[[140 125 138 130 120 118 119]
 [115 132 116 123 140 140 140]
 [114 132 118 124 141 142 142]
 [134 143 125 148 132 123 107]
 [117 130 119 123 136 139 136]
 [138 110 147 118 112 118 130]
 [136 111 148 116 114 120 126]
 [110 129 114 122 140 146 146]
 [129 128 129 129 128 127 128]
 [137 113 146 117 111 116 129]
 [133 139 125 146 132 125 105]
 [135 136 127 142 127 122 113]]
->
[[135 136 127 142 127 122 113]
 [140 125 138 130 120 118 119]
 [115 132 116 123 140 140 140]
 [114 132 118 124 141 142 142]
 [134 143 125 148 132 123 107]
 [117 130 119 123 136 139 136]
 [138 110 147 118 112 118 130]
 [136 111 148 116 114 120 126]
 [110 129 114 122 140 146 146]
 [129 128 129 129 128 127 128]
 [137 113 146 117 111 116 129]
 [133 139 125 146 132 125 105]]

[[112 127 119]
 [132 118 132]
 [123 118 126]
 [122 154 127]
 [124 116 130]
 [131 139 114]
 [118 130 133]
 [135 121 135]]
->
[[135 121 135]
 [112 127 119]
 [132 118 132]
 [123 118 126]
 [122 154 127]
 [124 116 130]
 [131 139 114]
 [118 130 133]]

[[121 136 117 141 117 120 138 134 124 136 131 125]
 [129 150 116 133 108 104 139 129 125 124 135 136]
 [126 122 123 134 125 131 133 130 122 136 125 125]
 [125 129 130 125 132 125 125 126 131 122 130 127]
 [129 149 116 135 113 113 139 132 124 128 134 131]
 [129 131 126 127 130 125 129 129 129 125 130 127]
 [130 133 127 126 130 125 129 129 128 125 130 127]
 [125 136 117 142 115 118 138 138 124 137 130 126]]
->
[[125 136 117 142 115 118 138 138 124 137 130 126]
 [121 136 117 141 117 120 138 134 124 136 131 125]
 [129 150 116 133 108 104 139 129 125 124 135 136]
 [126 122 123 134 125 131 133 130 122 136 125 125]
 [125 129 130 125 132 125 125 126 131 122 130 127]
 [129 149 116 135 113 113 139 132 124 128 134 131]
 [129 131 126 127 130 125 129 129 129 125 130 127]
 [130 133 127 126 130 125 129 129 128 125 130 127]]

[[137 124 147 148 122 130 150 136 136 153 125 128 124 145]
 [151 114 129 127 110 132 130 150 140 127 120 150 116 132]
 [101 135 112 111 135 133 109 102 114 111 132 109 137 112]]
->
[[101 135 112 111 135 133 109 102 114 111 132 109 137 112]
 [137 124 147 148 122 130 150 136 136 153 125 128 124 145]
 [151 114 129 127 110 132 130 150 140 127 120 150 116 132]]

[[130 128 137 118 126 140 140 144 117 129 134 135 122 121 121]
 [125 123 107 142 128 118 127 121 137 134 120 109 142 135 127]
 [118 124 116 140 119 122 115 113 133 125 124 116 130 126 126]
 [139 121 143 118 125 125 139 116 138 126 145 130 138 134 142]
 [128 126 136 124 129 142 153 145 128 141 134 111 134 117 119]
 [135 135 132 129 152 116 113 110 133 127 115 132 139 139 139]]
->
[[135 135 132 129 152 116 113 110 133 127 115 132 139 139 139]
 [130 128 137 118 126 140 140 144 117 129 134 135 122 121 121]
 [125 123 107 142 128 118 127 121 137 134 120 109 142 135 127]
 [118 124 116 140 119 122 115 113 133 125 124 116 130 126 126]
 [139 121 143 118 125 125 139 116 138 126 145 130 138 134 142]
 [128 126 136 124 129 142 153 145 128 141 134 111 134 117 119]]

[[121 134 120 140 107 140 107 145 116]
 [151 113 115 152 146 109 128 131 124]
 [118 109 150 139 144 118 150 127 109]
 [137 119 145 138 128 146 105 105 148]
 [148 126 130 142 120 118 125 137 126]
 [143 128 146 112 127 128 121 139 152]]
->
[[143 128 146 112 127 128 121 139 152]
 [121 134 120 140 107 140 107 145 116]
 [151 113 115 152 146 109 128 131 124]
 [118 109 150 139 144 118 150 127 109]
 [137 119 145 138 128 146 105 105 148]
 [148 126 130 142 120 118 125 137 126]]

[[124 106 122 143 130 115]
 [114 128 136 143 120 107]
 [117 116 130 143 123 108]
 [122 110 126 145 126 106]
 [117 120 132 144 123 106]
 [123 105 123 144 128 109]]
->
[[123 105 123 144 128 109]
 [124 106 122 143 130 115]
 [114 128 136 143 120 107]
 [117 116 130 143 123 108]
 [122 110 126 145 126 106]
 [117 120 132 144 123 106]]
